[-21  15  -7 -25   8 -12  31   7 -12  -2 -22 -25 -25  39  30 -40  40] => zg
[-35  -7  12 -10   6 -35   7   7 -34   6   6 -20 -21  38   6 -34  25] => bg
[ -6  14 -43  -9  -1  18  49  19  -8  -2 -37 -31 -10  21  30   4   9] => Ml
[-32   7 -20 -11   2   2  38  -5  -1   2 -45 -32  -4  41  24 -33  43] => Ml
[-28  17 -26   6  -3   9   7  -1 -38   2 -50  -6 -19  40  25 -47   5] => nf
[ -3   0 -46 -13  -6   2  -3  12 -52 -27   5 -28 -25  42 -15 -45  22] => Ml
[-11  20 -47   8 -36  -5   0  17 -60  -1 -55  -9 -11  42  18 -43  32] => nf
[-28   8 -19 -24 -16 -10  28  -8 -39 -22 -47 -22 -37  32  43 -41  28] => Ml
[-11   9 -20 -15 -13  -5   8   9 -49   2 -26 -12  -8  35  22 -40  23] => cl
[ -8   6 -35  -4  -2  11   3   6 -11 -10 -27   2   0   3  11 -25  35] => zg
[  2   3  -3 -21   8 -11   4  18 -25 -11  19   2 -24  35 -10 -22  27] => bg
[  2   1  13   5   9 -12   7   3 -82  21  18 -10   2   5   8  -8  20] => nf
[-31   5 -13  -9 -32 -17  -5  14 -55 -29   7 -26   1  50  -3 -45   8] => nf
[-12   2 -16  -7  -6 -15  19  -1 -24   0 -19 -37 -23  47   0 -23  10] => Ml
[-20   7 -10  -4 -18 -16  -6 -12 -40   1 -27   1   7  27  20 -28  13] => cl
[ -9   1 -34  13  -1 -16  -9  -4 -48 -17 -33   4  -2  20  12 -36  12] => nf
[ -3   5  -6  -7  18   3  21   1 -18   4 -15 -17 -32  16  20 -14  28] => nf
[-15 -10 -21   2  11  -8  17  11 -34  -2   2 -20 -27  25 -11 -28  15] => Ml
[ -5  18 -10  -8   1   1  33   7 -15  -6 -16 -11 -26  17  -5  -8  23] => bg
[-19  -4  -6  -3   0 -19 -21  15 -42  17  -6 -11 -22  43  -1 -33   5] => nf
[ -7  10 -22  -7 -17  10  19 -12 -42  12 -20 -12  -1  30  12 -28  33] => bg
[ -8  -4 -16  -3   5   5   6  13 -33   5 -17  -2   2  46  10 -26  12] => Ml

[ 12  36  16  25   4   5  -3  14  -1   3   2   0  -9  15   7 -10  -3] => U
[ -4  -9 -10  16   0  -8   4 -15  -3   6   4  -3 -38   2   6   5 -18] => V
[  7   2 -21  -8   2   3   1   0  -4   9   1  -8 -10   4  -2   1 -12] => R
[ 9 14  1 10  1  1  2  3  1  5  4 -5 -2 10  7  3 -7] => W
[ 8 29 17  5  1  2 -8 10  7  0  3 -2 -1  3  8 -9 -9] => U
[  6  16  -1   8   3   8  -6  10   1   2   1   2 -12   9   1  -4  -2] => U
[ -2  12  -8  14   1   1  -1  -7 -10   9  -5  -2 -20   9   0  -6   0] => Z
[  4  13 -15  -8   1   1   0  -5  -1   8   2 -11  -8   5   3   1 -15] => R
[ 12  17 -18 -21   0  -2  -1  -3   2   6   3 -13  -2  -2   1   1 -26] => R
[  5  43   2  15   5   2  -2   6  -2   0  -1  -7  -9   9   4 -13  -3] => U
[  4   9   6   0   1  -8 -11  -5   5   3  -1   2 -19  -8   4  -3 -25] => V
[  7  16   2  17   4  -1  -3  -5  -4   2  -4  10 -15  13  -2   1   0] => Z
[ -7   5   2   8  -2  -9  -5 -15   6  -1  -5   2 -17  -4  10   6 -11] => V
[11  6  0  8  0  2  6  7 -6  8  0 -1  8 10  3 -4 -1] => W
[  1  16   1   6   3   0 -15  -9  -3   2  -8   9 -15   4  -3  -3   2] => Z
[  5  19  -9  14   5   6  -8  -4  -5   7  -6   2 -18  12   0  -3  -1] => Z
[ 8 11 -8  2  3  2 -1 -3 -9  4 -2  2 -9 11 -4 -3 -2] => Z
[  1  18  -1  24   3   5  -4  -5 -10   8  -1  -1 -26  16  -3  -5   4] => Z
[  4   8 -15  10   4  11  -2   1 -13   6  -1   0 -14  14  -4  -6   9] => Z
[ -2   5   6   1   1  -5  -6  -9   0  -2  -3   5 -14  -5   2  -4 -11] => V
[ 1 29 18 14 -1  8 -5 14  6  2  5 -5 -5  8  8 -8  0] => U
[12 17  4  4  2  1  2  7 -1  4  0 -5 -1  8  2 -2 -9] => W
[  4  24 -13   1   3   1   1  -1  -1   3   0  -8  -9   4   2  -2  -9] => R
[  8  17 -12  -9   4   7  -3   2   0   7   0  -6  -2   7   4   0 -11] => R

[  0  -8 -14  -6  14   2  -4  -3  -7  -8  12 -12   3 -14   6  -4   5] => E
[  0 -10 -17 -10  34   0  -6  17 -22 -10   1 -28  23 -31   1 -23  -3] => S
[  4  -9  -8  -5  18   1   6  -6 -11 -15  16 -14   6 -12  13  -7  10] => E
[ -1  -4  -4  -6  44  -9  20   2 -29 -24  17  -9   5 -22   7 -20  16] => S
[ -3  -7 -13   1  13  -6  20 -17  -5 -23  32  11  -8   4   5  -1  18] => S
[ -2   0  -2  -2  28  -5  10   5 -15 -12   6  -7   7 -13   4 -12   5] => S
[ -1  -5  -5  -2  23  -3   6   4  -5 -11   8  -2  10 -10   5  -6   4] => S
[  5  -6 -18  -1  16   2   1 -11  -6 -18  23  -5   7   0  21   1  13] => E
[  2 -12 -10  -7  22  -3   4   2 -12 -12   5 -16   4 -14   3 -15   2] => E
[  4  -5  -7  -1  22  -4   4   7 -12 -10   7  -5  11 -12   3  -1   5] => S
[  2  -6 -12  -3  16   3  -1  -4 -11 -16  18 -11   8  -8  19  -5   8] => E
[  4 -17 -20   1  18   2  -2 -10 -11 -17  22  -9   8  -5  22   2   7] => E
[  3 -14 -18  -5  24   2   0   0 -14 -18  16 -17  10 -12  10  -7   9] => E
[ -1 -14 -12  -4  13   2  -1  -3  -5  -9  11  -7   6  -2   8   0   5] => E
[  9  13  14  -3  31 -10   4  16 -27   7 -29  -5  20 -47   6 -13  -5] => S
[ -2  -7 -15  -2  17   2   2   6 -12 -14  15 -10  11 -12  -3  -9   0] => S
[ -6 -10 -13  -1  22  -2   5   6 -14 -23  13 -11   7 -15   2 -10   4] => S
[  3 -10  -8  -6  22   0   9  -7  -8 -17  19 -12   6  -9  11 -12  10] => E
[-1 -2 -2 -3  8  5  0  2 -3 -3  0 -9  1 -7 -4 -7 -2] => E
[ -2  -4  -3  -5  26  -5   6   6 -17 -16   5  -5   7 -17   3  -9   3] => S
[ -1   2   2   2  13  -5   3   8 -11  -1  -1  -1   9  -9  -1  -4  -2] => S
[  3 -14 -19  -7  16   5   1 -11  -9 -16  25  -8  10  -2  23   5   4] => E
[ -1  -4  -6 -22  20  -3   8   5 -17 -14  13 -17   4 -23  -1 -17   6] => E
[  1 -10 -18  -3  10   6  -2 -12  -4 -12  21 -18   8  12  17   6  10] => E
[  1  -7 -10   3   9   3   1  -3  -2 -11  12  -8   1  -1  11   1   2] => E
[ -3   7   6  -6  14  -3  10   7 -13  -3  -7  -8   0 -11  -6 -15  -1] => E
[ -2  -4   2  -5  17  -1   6   1 -10 -12   6 -15  10 -13   1 -13   5] => E
[  2 -10 -11  -4  19   4   4   7  -7 -11  12 -13   5 -11   8  -9   5] => E
[ -1   1   2  -3  21  -7   7   9 -14  -9   2  -4  10 -17   0 -11   1] => S
[ -1  -8 -10  -1   9   4   0  -6  -2  -8   7  -8   2   4   1   0   4] => E
[  2 -13 -15  -4  17   3 -11   5  -9  -9   3 -21   8 -14  -1 -11  -4] => E
[ -4  -3  -4  -8  21  -2   1   8 -13  -9  -8 -14  11 -19   4 -14   1] => S
[ -1   7  11  -5  25 -11   8  11 -20   0 -11  -1   9 -19   3 -15   7] => S
